Below are the code and all the weights of a small trained network. Each question names an input and a class and asks about switching units off, where a switched-off unit gives its printed mean instead of its output.

import numpy as np


def w(rows, s, z=0):
    codes = np.array(rows[::2]) - 128.0
    scale = np.full(codes.shape[1], s)
    scale[-1] = z or s
    return codes * scale


def f(y):
    return np.maximum(y, 0)


def log_softmax(a):
    a = a - a.max(-1, keepdims=True)
    return a - np.log(np.exp(a).sum(-1, keepdims=True))


def net(x, mask):
    res = np.array(x, float).reshape(1, 3) / 4 @ E
    y = f(res @ A[0][:, :-1].T + A[0][:, -1])
    res = res + np.where(mask, y, B[0][:, -1]) @ B[0][:, :-1]
    return log_softmax(res[-1] @ U[:, :-1].T + U[:, -1])


A, B = {}, {}
E = w([
[65,128,137,180,55,165,186],'x0',
[163,247,253,139,99,144,179],'x1',
[153,86,97,68,6,108,161],'x2',
],0.018)
A[0] = w([
[49,96,100,172,93,184,207,125],'neuron 1',
[172,108,115,1,35,99,199,73],'neuron 2',
[166,76,102,17,92,78,129,128],'neuron 3',
[127,72,120,143,57,142,165,104],'neuron 4',
[106,8,50,115,118,96,99,1],'neuron 5',
[124,156,144,141,30,133,213,115],'neuron 6',
],0.0095,0.0069)
B[0] = w([
[96,47,127,124,67,129,142,211],'neuron 1',
[242,122,100,145,160,50,115,234],'neuron 2',
[172,171,154,109,206,146,86,217],'neuron 3',
[252,124,124,72,147,106,111,192],'neuron 4',
[113,177,183,129,66,93,135,249],'neuron 5',
[121,162,133,216,154,135,115,233],'neuron 6',
],0.013,0.018)
U = w([
[165,136,135,182,84,76,165,69],'0',
[112,97,116,46,24,106,135,138],'1',
[155,254,228,143,136,126,151,230],'2',
[132,167,128,140,212,204,131,16],'3',
[96,113,64,154,188,209,155,24],'4',
[159,53,40,115,237,78,28,105],'5',
[47,7,78,116,60,175,172,2],'6',
[21,129,152,225,55,144,150,218],'7',
],0.011,0.007)

Each question gives the input, the list of numbers given to net, and the class t.
The units are the neurons (one row each of A and B). Each row of codes is followed by its name. A weight is (code - 128) times the scale printed after its matrix; where a second scale follows, it is the last column's (A, B and U).
mask holds one flag per neuron, in row order. A switched-off neuron (its flag False) gives its mean, the last column of its row in B, instead of its output. The means were averaged over made-up inputs and are rounded, as every weight is.
A unit's drop is (log p(t) with every unit on - log p(t) with that unit switched off) / (log p(t) with every unit on - log p(t) with every unit switched off).
The circuit of an input: a set's keep is (log p(t) with only the set's units on - log p(t) with every unit switched off) / (log p(t) with every unit on - log p(t) with every unit switched off). Starting from all 6 units, units are removed one at a time, each time the one whose removal leaves the highest keep (on an exact tie, the one counted first), for as long as the keep stays at least 0.8.
units of the circuit, in order: the units of the circuit, biggest drop first
unit that matters most: the unit with the biggest drop
k most important neurons: the k neurons with the biggest drops, biggest first
input [-5,-6,-2], class 2: units of the circuit, in order -> neuron 5; neuron 2
input [-2,1,8], class 5: unit that matters most -> neuron 2
input [1,-5,0], class 1: units of the circuit, in order -> neuron 6; neuron 5
input [5,-7,7], class 0: units of the circuit, in order -> neuron 5; neuron 2
input [4,-2,-8], class 7: units of the circuit, in order -> neuron 2; neuron 3
input [2,-1,5], class 5: units of the circuit, in order -> neuron 2; neuron 3
input [3,-5,2], class 1: units of the circuit, in order -> neuron 5; neuron 6
input [8,-7,-5], class 6: 2 most important neurons -> neuron 1; neuron 6
input [1,-1,-4], class 4: 4 most important neurons -> neuron 5; neuron 2; neuron 4; neuron 3
input [5,-3,-5], class 6: 2 most important neurons -> neuron 6; neuron 5
input [-2,-8,5], class 2: units of the circuit, in order -> neuron 5; neuron 3
input [0,-7,-1], class 1: 3 most important neurons -> neuron 5; neuron 6; neuron 2
input [5,-1,-3], class 7: 2 most important neurons -> neuron 4; neuron 2
input [-6,5,7], class 5: units of the circuit, in order -> neuron 2
input [-8,-6,0], class 2: 2 most important neurons -> neuron 5; neuron 2
input [1,1,4], class 5: 2 most important neurons -> neuron 5; neuron 2
input [-6,2,2], class 5: 2 most important neurons -> neuron 5; neuron 6
input [1,1,3], class 5: 2 most important neurons -> neuron 5; neuron 2
input [2,-1,6], class 5: 2 most important neurons -> neuron 2; neuron 3
input [-5,2,-8], class 3: 3 most important neurons -> neuron 5; neuron 2; neuron 4
input [2,-8,2], class 1: units of the circuit, in order -> neuron 5
input [-5,-4,-1], class 2: units of the circuit, in order -> neuron 5; neuron 2
input [2,-2,8], class 5: 2 most important neurons -> neuron 2; neuron 3
